cols: X Q A Y N U Z G
[-6  4 -3  0 -2 -4 -4 -3]  bet
[-4  3 -4  0 -2 -2  5  7]  regi
[-4  3 -2 -2  0 -4 -3 -2]  bemen
[ 51 -46  38  37  18  39  28  29]  Vuv
[-25  25 -19 -22  -3 -14 -16 -12]  Bom
[ 40 -32  28  26  18  51  25  32]  gifo
[ 23 -23  16  18   2  10  15  10]  dibo
[ 23 -18  16  14   9  25  15  17]  zonit
down: [ -2  37 -22  26] => Y
down: [  7  -2  29 -12] => G
down: [18  2  9] => N
find: [-4  3 -2 -2  0 -4] => bemen

cols: P H S V K
[ 1  4 -9 -8 21]  Zit
[17  3  4  2 32]  vada
[13 -1 -8 14 -1]  kem
[ 5 -9 29 14 -6]  zifa
[-22 -11   2  -6  -5]  zud
[  1  51   3 -50 -30]  fuman
[17 11 -5  1 11]  Nuvam
[  2   1 -14  -2  14]  Nesin
[16  7 -9  5 11]  lal
[ 13  11 -15  -3   8]  fudu
[ -2 -10  33   5   9]  Kovab
[30  1 -3 25  5]  Beg
down: [-8 29  2] => S
find: [17  3  4] => vada

cols: J M F E T C B L
[11 -9  3 -1 -4  2  2  7] : luri
[-38  -2   6  -1   2  -3   1  -2] : gif
[-14   0  -1   3  -2  -1   0  -9] : lalef
[11 -9  3 -1 -1  2  2  7] : Los
[-53   2  -6  -2  -1  -2   5   6] : negut
down: [-1 -1  3] => E
find: [-1 -2] => negut
down: [-9 -2  0 -9] => M
find: [-1  3 -2 -1] => lalef

cols: luf deni gomu dof Bomav bato
[-12 -10   2 -12 -37  15] : giz
[ -6 -17  11  13 -30 -31] : supi
[ 12   2 -10  28  26  27] : lebuz
[ -9 -37  -5 -18  27  34] : vedo
[ -4  -4  -1  33  13 -32] : febi
[ 20 -14  12  32  19  15] : lolub
[ 16 -20   9   6   6  51] : surab
[ -6  39   6   8 -22 -23] : Kazuf
down: [  6 -22] => Bomav
find: [-10   2] => giz
find: [33 13] => febi
find: [-12 -37] => giz

cols: kanat gusi keb ridir zin Boz vized rol dus muzer
[  2  10  -2 -12  -6  23 -18   9   3  -2] : sesi
[ 7 -1 -2  2  8  8 -3 12 13  7] : memem
[ 42 -25  42  -7 -35  37  -3  31   8 -31] : Bovu
[ -3  18  -5 -24 -28  31 -36 -11 -31 -20] : lod
[ 7 -1 -2  2  8  8 -9 12 13  7] : soluz
[  9 -13   9  -2  -3  15  -8  25  16   9] : gesef
[  4   2 -21  10  30  10 -11  16  34  26] : bulim
[  6  10   9  -9 -21  37 -14   1  -4 -20] : dulap
[ 32 -23  19   1  -1   6   7  24   9   3] : Mafut
[ 4  1 -1 -1  1  1 -1 -3 -5  0] : bem
find: [ 9 -2 -3 15] => gesef
down: [25 16] => rol
down: [13 16 34 -4  9 -5] => dus

cols: Dufe Sev pir Dol
[50 28  5 21]  Batur
[ 12  16 -59 -13]  sano
[-3 28  5 21]  nitor
[ 50  28 -37  36]  zaf
find: [-3 28  5 21] => nitor
find: [ 50  28 -37] => zaf
down: [-59   5 -37] => pir

cols: Daru nefip sigi fod
[-12 -28  33 -10] -> neb
[-31  33  12  16] -> pama
[-15 -49  22 -31] -> kebu
[-49 -15  42 -17] -> Nem
find: [-15 -49] => kebu
down: [ 16 -31] => fod
find: [-28  33] => neb

cols: zer guso dula Danot Sozim
[ 31 -33  36 -34 -24] -> lapiz
[ 36   5 -28  38  11] -> gepa
[ 39  40  22   0 -35] -> Tefos
[ 38  14  43 -17 -30] -> pof
[ -8 -42 -25 -41  20] -> foz
[  2  -3  35 -41 -33] -> kon
[  0  19 -25  39  18] -> ret
[-37  39 -13  -4 -42] -> vafiz
[ 1 11 11 11  7] -> kivef
[-20   1  37 -46 -23] -> tobor
down: [  0 -17 -41 -41] => Danot
down: [36 39 38 -8  2] => zer
down: [ -8   2   0 -37] => zer
down: [-41  39  -4  11 -46] => Danot
down: [ 20 -33  18 -42   7 -23] => Sozim
down: [-28  22] => dula
down: [ 38  -8   2   0 -37   1 -20] => zer

